Below is a small trained network, with its code and all its weights. Each question gives an input and a class and asks what happens when units are switched off, that is, made to give their printed mean instead of their output.

import numpy as np


def w(rows, s, z=0):
    codes = np.array(rows[::2]) - 128.0
    scale = np.full(codes.shape[1], s)
    scale[-1] = z or s
    return codes * scale


def f(y):
    return y / 2 * (1 + np.tanh(0.7978845608 * (y + 0.044715 * y**3)))


def log_softmax(a):
    a = a - a.max(-1, keepdims=True)
    return a - np.log(np.exp(a).sum(-1, keepdims=True))


def net(x, mask):
    res = np.array(x, float).reshape(1, 4) / 4 @ E
    y = f(res @ A[0][:, :-1].T + A[0][:, -1])
    res = res + np.where(mask, y, B[0][:, -1]) @ B[0][:, :-1]
    return log_softmax(res[-1] @ U[:, :-1].T + U[:, -1])


A, B = {}, {}
E = w([
[125,93,126,245,97,165,87,253,81,76,61,98],'x0',
[171,163,221,200,197,115,145,122,158,132,138,113],'x1',
[118,129,131,133,126,123,120,107,157,110,160,192],'x2',
[190,216,125,137,45,57,135,162,220,109,69,116],'x3',
],0.015)
A[0] = w([
[147,102,24,95,92,132,113,98,135,165,97,88,251],'N0',
[127,85,151,225,164,160,101,198,87,92,129,153,133],'N1',
[151,189,102,210,42,92,101,209,127,2,60,138,4],'N2',
[164,177,113,103,74,48,182,105,170,129,117,122,121],'N3',
[126,161,207,193,171,151,128,104,110,98,101,125,79],'N4',
[178,124,236,209,226,94,158,124,164,145,155,96,177],'N5',
[131,162,207,158,162,99,165,118,178,133,136,98,169],'N6',
[141,93,156,183,110,179,93,154,29,113,86,195,120],'N7',
[90,153,58,132,219,155,144,66,79,189,163,127,244],'N8',
[99,98,93,129,119,219,65,173,115,111,139,127,106],'N9',
],0.0091,0.0045)
B[0] = w([
[100,110,75,122,54,117,95,106,138,147,121,104,190],'N0',
[135,115,160,152,140,132,129,79,184,100,149,26,236],'N1',
[121,20,140,39,184,167,203,97,155,137,104,194,251],'N2',
[169,198,151,156,86,30,78,149,205,194,85,99,221],'N3',
[78,142,185,138,144,167,100,56,64,162,142,94,183],'N4',
[161,162,225,179,222,150,131,156,8,156,108,93,241],'N5',
[210,158,191,70,108,141,140,199,93,224,98,117,201],'N6',
[127,149,127,167,78,92,113,172,140,110,176,49,216],'N7',
[92,52,153,60,151,205,192,136,162,82,124,132,224],'N8',
[155,125,114,130,112,115,89,203,140,76,212,83,194],'N9',
],0.011,0.019)
U = w([
[78,46,57,53,132,147,162,127,168,96,107,157,253],'0',
[140,79,192,116,189,168,205,121,91,136,113,164,172],'1',
[117,187,63,129,47,85,89,90,175,122,80,151,115],'2',
[151,196,161,158,129,91,103,190,108,166,117,126,17],'3',
[140,93,94,185,65,122,93,188,128,23,163,122,57],'4',
[111,135,187,253,157,145,93,106,114,90,123,100,56],'5',
],0.011,0.0035)

Each question gives the input, the list of numbers given to net, and the class t.
The units are the neurons (one row each of A and B). Each row of codes is followed by its name. A weight is (code - 128) times the scale printed after its matrix; where a second scale follows, it is the last column's (A, B and U).
mask holds one flag per neuron, in row order. A switched-off neuron (its flag False) gives its mean, the last column of its row in B, instead of its output. The means were averaged over made-up inputs and are rounded, as every weight is.
A unit's drop is (log p(t) with every unit on - log p(t) with that unit switched off) / (log p(t) with every unit on - log p(t) with every unit switched off).
The circuit of an input: a set's keep is (log p(t) with only the set's units on - log p(t) with every unit switched off) / (log p(t) with every unit on - log p(t) with every unit switched off). Starting from all 10 units, units are removed one at a time, each time the one whose removal leaves the highest keep (on an exact tie, the one counted first), for as long as the keep stays at least 0.8.
circuit, biggest first: the units of the circuit, biggest drop first
k most important neurons: the k neurons with the biggest drops, biggest first
drop when u is switched off: that unit's drop, to one decimal
input [8,0,-2,8], class 0: most important neuron	N2
input [6,-6,8,-1], class 4: 2 most important neurons	N9, N7
input [5,1,3,-6], class 5: 2 most important neurons	N1, N4
input [-1,6,8,5], class 3: 2 most important neurons	N3, N8
input [0,-4,-5,-7], class 0: 3 most important neurons	N8, N5, N3
input [1,2,-6,6], class 1: 3 most important neurons	N2, N7, N9
input [0,0,-1,5], class 2: 3 most important neurons	N5, N8, N3
input [1,7,-3,-4], class 5: 3 most important neurons	N2, N1, N4
input [0,-6,5,7], class 2: 3 most important neurons	N3, N8, N0
input [-1,-1,1,-8], class 0: 2 most important neurons	N5, N8
input [8,-7,-3,-8], class 4: drop when N5 is switched off	0.0
input [3,-5,3,4], class 0: drop when N2 is switched off	0.7
input [3,4,5,2], class 1: drop when N2 is switched off	0.2
input [7,-5,-7,8], class 0: circuit, biggest first	N2
